Here is a tiny trained network, its code and every weight. The questions are about switching its units off for an input and a class, where a switched-off unit gives its printed mean instead of its output.

import numpy as np


def w(rows, s, z=0):
    codes = np.array(rows[::2]) - 128.0
    scale = np.full(codes.shape[1], s)
    scale[-1] = z or s
    return codes * scale


def norm(h):
    return h / np.sqrt((h * h).mean(-1, keepdims=True) + 1e-5)


def f(y):
    return np.maximum(y, 0)


def log_softmax(a):
    a = a - a.max(-1, keepdims=True)
    return a - np.log(np.exp(a).sum(-1, keepdims=True))


def net(x, mask):
    res = np.array(x, float).reshape(1, 5) / 4 @ E
    u = 0
    for l in range(2):
        y = f(norm(res) @ A[l][:, :-1].T + A[l][:, -1])
        res = res + np.where(mask[u : u + 15], y, B[l][:, -1]) @ B[l][:, :-1]
        u += 15
    return log_softmax(norm(res)[-1] @ U[:, :-1].T + U[:, -1])


A, B = {}, {}
E = w([
[170,204,198,193,175,126,2,165,107],'x0',
[137,156,145,97,15,115,140,189,153],'x1',
[195,141,109,42,151,194,110,213,92],'x2',
[93,212,149,102,227,67,198,159,108],'x3',
[141,91,80,138,203,79,171,164,134],'x4',
],0.007)
A[0] = w([
[122,120,123,175,137,100,87,116,166,5],'L0N0',
[103,124,131,88,125,166,117,119,143,96],'L0N1',
[153,132,89,129,178,136,151,164,125,104],'L0N2',
[164,93,54,154,151,166,127,177,134,114],'L0N3',
[115,114,146,184,146,113,83,132,136,79],'L0N4',
[113,95,174,92,91,147,114,59,71,177],'L0N5',
[119,137,152,175,144,138,88,197,95,113],'L0N6',
[59,184,154,153,127,81,115,105,136,212],'L0N7',
[113,119,63,122,173,156,154,139,117,105],'L0N8',
[133,105,62,96,81,139,164,254,107,124],'L0N9',
[182,92,66,181,96,70,140,144,199,229],'L0N10',
[89,60,143,45,126,85,131,127,132,147],'L0N11',
[136,64,126,150,123,109,101,116,186,103],'L0N12',
[140,110,88,61,188,154,89,129,109,132],'L0N13',
[206,98,149,116,95,79,116,126,121,163],'L0N14',
],0.01,0.0027)
B[0] = w([
[130,102,183,52,154,188,116,194,53,167],'L0N0',
[117,199,221,108,99,52,92,124,124,157],'L0N1',
[97,197,94,137,123,136,216,74,133,185],'L0N2',
[73,57,124,128,69,136,169,122,187,188],'L0N3',
[195,90,251,107,144,245,88,112,67,185],'L0N4',
[119,135,77,201,201,159,93,138,202,211],'L0N5',
[169,111,170,132,26,71,237,66,136,203],'L0N6',
[132,26,91,90,167,120,84,35,232,232],'L0N7',
[99,202,157,195,95,143,67,138,138,190],'L0N8',
[105,93,122,39,99,57,103,151,162,253],'L0N9',
[68,93,83,73,60,196,78,88,90,237],'L0N10',
[151,121,155,184,130,193,83,129,172,208],'L0N11',
[99,102,52,143,137,137,254,158,72,192],'L0N12',
[113,218,112,148,86,109,162,102,131,193],'L0N13',
[132,12,104,100,177,128,169,83,83,176],'L0N14',
],0.0062,0.0064)
A[1] = w([
[112,162,143,50,57,121,149,162,140,153],'L1N0',
[109,166,93,86,150,122,141,203,146,58],'L1N1',
[151,182,98,139,153,143,120,103,89,76],'L1N2',
[133,164,111,166,197,207,100,70,92,254],'L1N3',
[131,191,197,116,154,93,111,133,111,214],'L1N4',
[127,105,150,84,103,88,108,154,108,128],'L1N5',
[161,112,200,132,115,135,99,139,113,42],'L1N6',
[145,105,125,168,160,101,161,136,129,124],'L1N7',
[93,188,126,109,143,151,168,139,99,35],'L1N8',
[176,130,130,120,92,143,166,57,123,165],'L1N9',
[165,142,115,52,93,126,136,160,184,156],'L1N10',
[82,137,130,93,190,99,125,109,116,141],'L1N11',
[97,96,145,142,135,139,118,51,156,180],'L1N12',
[140,134,117,38,95,163,7,112,150,107],'L1N13',
[160,175,147,65,106,110,142,207,58,16],'L1N14',
],0.011,0.0019)
B[1] = w([
[193,83,194,102,254,143,54,61,85,232],'L1N0',
[103,175,159,188,185,43,58,138,198,164],'L1N1',
[71,99,157,173,101,175,208,169,119,144],'L1N2',
[152,150,149,89,81,78,168,160,93,215],'L1N3',
[90,30,32,115,72,205,139,133,139,175],'L1N4',
[142,44,108,219,32,210,224,146,58,173],'L1N5',
[127,146,142,174,130,88,136,227,203,163],'L1N6',
[135,159,214,132,163,175,92,149,124,143],'L1N7',
[58,187,152,208,169,86,127,151,63,156],'L1N8',
[120,205,119,174,161,88,56,171,170,196],'L1N9',
[212,76,163,91,150,136,135,113,58,216],'L1N10',
[97,219,181,59,216,144,105,127,54,167],'L1N11',
[180,142,83,77,139,95,111,158,134,254],'L1N12',
[149,199,189,175,124,158,193,201,80,220],'L1N13',
[152,79,56,45,130,156,67,45,174,171],'L1N14',
],0.0064,0.0094)
U = w([
[163,168,145,58,234,91,97,97,117,253],'0',
[193,24,112,62,81,163,103,101,82,208],'1',
[210,153,180,190,89,138,89,193,148,164],'2',
[86,218,142,182,120,120,178,158,58,29],'3',
[65,109,4,151,78,126,118,103,201,79],'4',
],0.015,0.0007)

Each question gives the input, the list of numbers given to net, and the class t.
The units are the neurons (one row each of A and B). Each row of codes is followed by its name. A weight is (code - 128) times the scale printed after its matrix; where a second scale follows, it is the last column's (A, B and U).
mask holds one flag per neuron, layer by layer. A switched-off neuron (its flag False) gives its mean, the last column of its row in B, instead of its output. The means were averaged over made-up inputs and are rounded, as every weight is.
A unit's drop is (log p(t) with every unit on - log p(t) with that unit switched off) / (log p(t) with every unit on - log p(t) with every unit switched off).
The circuit of an input: a set's keep is (log p(t) with only the set's units on - log p(t) with every unit switched off) / (log p(t) with every unit on - log p(t) with every unit switched off). Starting from the 12 units with the biggest drops (on a tie, the unit counted first), units are removed one at a time, each time the one whose removal leaves the highest keep (on an exact tie, the one counted first), for as long as the keep stays at least 0.8.
circuit, biggest first: the units of the circuit, biggest drop first
most important unit: the unit with the biggest drop
top k neurons: the k neurons with the biggest drops, biggest first
k most important neurons of layer l: the k neurons of layer l with the biggest drops, biggest first
drop of u: that unit's drop, to one decimal
input [-6,3,8,4,1], class 0: circuit, biggest first -> [L1N1]
input [6,-6,7,3,-8], class 2: circuit, biggest first -> [L0N6 L1N6]
input [7,2,5,2,-2], class 1: circuit, biggest first -> [L1N14 L1N4]
input [6,2,7,0,5], class 1: circuit, biggest first -> [L0N6 L1N14]
input [-1,0,5,-2,-1], class 0: circuit, biggest first -> [L1N0 L0N13]
input [1,-5,6,-5,3], class 4: top 2 neurons -> [L0N3 L0N2]
input [2,-7,-2,-1,7], class 3: 2 most important neurons of layer 0 -> [L0N9 L0N7]
input [4,-5,6,-4,5], class 3: 4 most important neurons of layer 0 -> [L0N13 L0N2 L0N9 L0N7]
input [7,-8,8,-2,-1], class 2: top 2 neurons -> [L0N6 L0N12]
input [-8,-6,1,4,6], class 3: 2 most important neurons of layer 0 -> [L0N7 L0N8]
input [0,-3,5,6,-3], class 3: 2 most important neurons of layer 0 -> [L0N9 L0N2]
input [-7,6,5,5,-1], class 0: 3 most important neurons of layer 1 -> [L1N0 L1N1 L1N4]
input [3,4,6,6,-8], class 1: 2 most important neurons of layer 1 -> [L1N4 L1N14]
input [1,-4,3,6,-4], class 3: most important unit -> L0N9
input [-1,-1,-2,-7,-3], class 4: 2 most important neurons of layer 1 -> [L1N0 L1N10]
input [-2,2,1,-1,-4], class 2: top 2 neurons -> [L1N13 L0N5]
input [4,7,7,3,-8], class 1: top 3 neurons -> [L1N14 L1N4 L1N5]
input [4,7,5,1,-4], class 1: drop of L1N14 -> 0.2
input [-1,6,-8,4,4], class 4: top 4 neurons -> [L1N0 L0N10 L0N9 L0N7]
input [-8,-8,-5,-1,0], class 4: most important unit -> L1N0
